Here is a tiny trained network, its code and every weight. The questions are about switching its units off for an input and a class, where a switched-off unit gives its printed mean instead of its output.

import numpy as np


def w(rows, s, z=0):
    codes = np.array(rows[::2]) - 128.0
    scale = np.full(codes.shape[1], s)
    scale[-1] = z or s
    return codes * scale


def f(y):
    return y / 2 * (1 + np.tanh(0.7978845608 * (y + 0.044715 * y**3)))


def log_softmax(a):
    a = a - a.max(-1, keepdims=True)
    return a - np.log(np.exp(a).sum(-1, keepdims=True))


def net(x, mask):
    res = np.array(x, float).reshape(1, 7) / 4 @ E
    y = f(res @ A[0][:, :-1].T + A[0][:, -1])
    res = res + np.where(mask, y, B[0][:, -1]) @ B[0][:, :-1]
    return log_softmax(res[-1] @ U[:, :-1].T + U[:, -1])


A, B = {}, {}
E = w([
[128,128,128],'x0',
[250,155,108],'x1',
[129,127,127],'x2',
[80,194,24],'x3',
[131,46,96],'x4',
[128,128,129],'x5',
[129,127,127],'x6',
],0.015)
A[0] = w([
[37,168,119,111],'n0',
[83,125,210,170],'n1',
[95,113,238,181],'n2',
[104,51,176,62],'n3',
[58,104,130,255],'n4',
[107,179,5,225],'n5',
[114,164,40,220],'n6',
[94,214,128,161],'n7',
[184,193,138,176],'n8',
[179,111,154,207],'n9',
],0.016,0.0072)
B[0] = w([
[8,127,167,193],'n0',
[171,196,71,193],'n1',
[237,191,68,218],'n2',
[159,85,67,192],'n3',
[95,96,91,214],'n4',
[50,187,102,254],'n5',
[58,156,111,221],'n6',
[72,164,190,184],'n7',
[215,199,213,201],'n8',
[194,109,179,195],'n9',
],0.011,0.019)
U = w([
[123,181,72,249],'0',
[134,58,38,127],'1',
[152,133,181,58],'2',
[161,6,187,142],'3',
[70,141,164,66],'4',
[54,62,97,78],'5',
[107,192,143,17],'6',
],0.015,0.011)

Each question gives the input, the list of numbers given to net, and the class t.
The units are the neurons (one row each of A and B). Each row of codes is followed by its name. A weight is (code - 128) times the scale printed after its matrix; where a second scale follows, it is the last column's (A, B and U).
mask holds one flag per neuron, in row order. A switched-off neuron (its flag False) gives its mean, the last column of its row in B, instead of its output. The means were averaged over made-up inputs and are rounded, as every weight is.
A unit's drop is (log p(t) with every unit on - log p(t) with that unit switched off) / (log p(t) with every unit on - log p(t) with every unit switched off).
The circuit of an input: a set's keep is (log p(t) with only the set's units on - log p(t) with every unit switched off) / (log p(t) with every unit on - log p(t) with every unit switched off). Starting from all 10 units, units are removed one at a time, each time the one whose removal leaves the highest keep (on an exact tie, the one counted first), for as long as the keep stays at least 0.8.
circuit, biggest first: the units of the circuit, biggest drop first
unit that matters most: the unit with the biggest drop
top k neurons: the k neurons with the biggest drops, biggest first
drop of u: that unit's drop, to one decimal
input [7,-7,8,3,-5,6,4], class 4: circuit, biggest first : [n0]
input [4,-2,-6,1,-5,-7,3], class 4: circuit, biggest first : [n0 n7 n2]
input [-7,-3,-6,-1,1,3,-4], class 1: circuit, biggest first : [n5 n8 n7]
input [6,6,-5,1,0,8,-1], class 6: circuit, biggest first : [n8 n2]
input [-1,0,-8,3,-1,-3,0], class 4: circuit, biggest first : [n2 n1]
input [-4,-3,5,-5,2,4,1], class 1: circuit, biggest first : [n3 n8]
input [-2,-6,4,3,0,7,3], class 4: top 3 neurons : [n3 n7 n0]
input [-8,1,0,-4,-4,3,-4], class 2: circuit, biggest first : [n5 n6]
input [-2,1,-4,-6,2,-1,5], class 3: top 4 neurons : [n5 n9 n6 n4]
input [3,0,-8,-5,8,-2,-3], class 1: top 3 neurons : [n3 n8 n2]
input [5,-6,8,-7,-3,1,-4], class 0: top 2 neurons : [n1 n2]
input [-8,1,-6,-6,0,8,5], class 2: top 2 neurons : [n5 n9]
input [8,0,8,-4,4,7,-1], class 1: top 2 neurons : [n8 n3]
input [-1,-1,-2,8,2,-7,2], class 5: top 2 neurons : [n8 n2]
input [1,2,-6,-7,8,0,2], class 3: unit that matters most : n9
input [7,-6,-6,3,-2,4,0], class 4: top 3 neurons : [n0 n7 n3]
input [-5,-1,6,4,5,-7,-2], class 5: top 3 neurons : [n2 n8 n1]
input [-8,2,6,-1,6,-4,-6], class 3: drop of n5 : 0.1
input [3,-7,-7,1,7,7,-8], class 5: drop of n0 : 1.7
input [-6,1,3,-4,8,8,3], class 3: circuit, biggest first : [n5]
input [-3,7,-8,2,-3,-2,2], class 6: drop of n8 : 0.2
input [0,3,1,-7,-3,2,-1], class 2: drop of n2 : 0.0
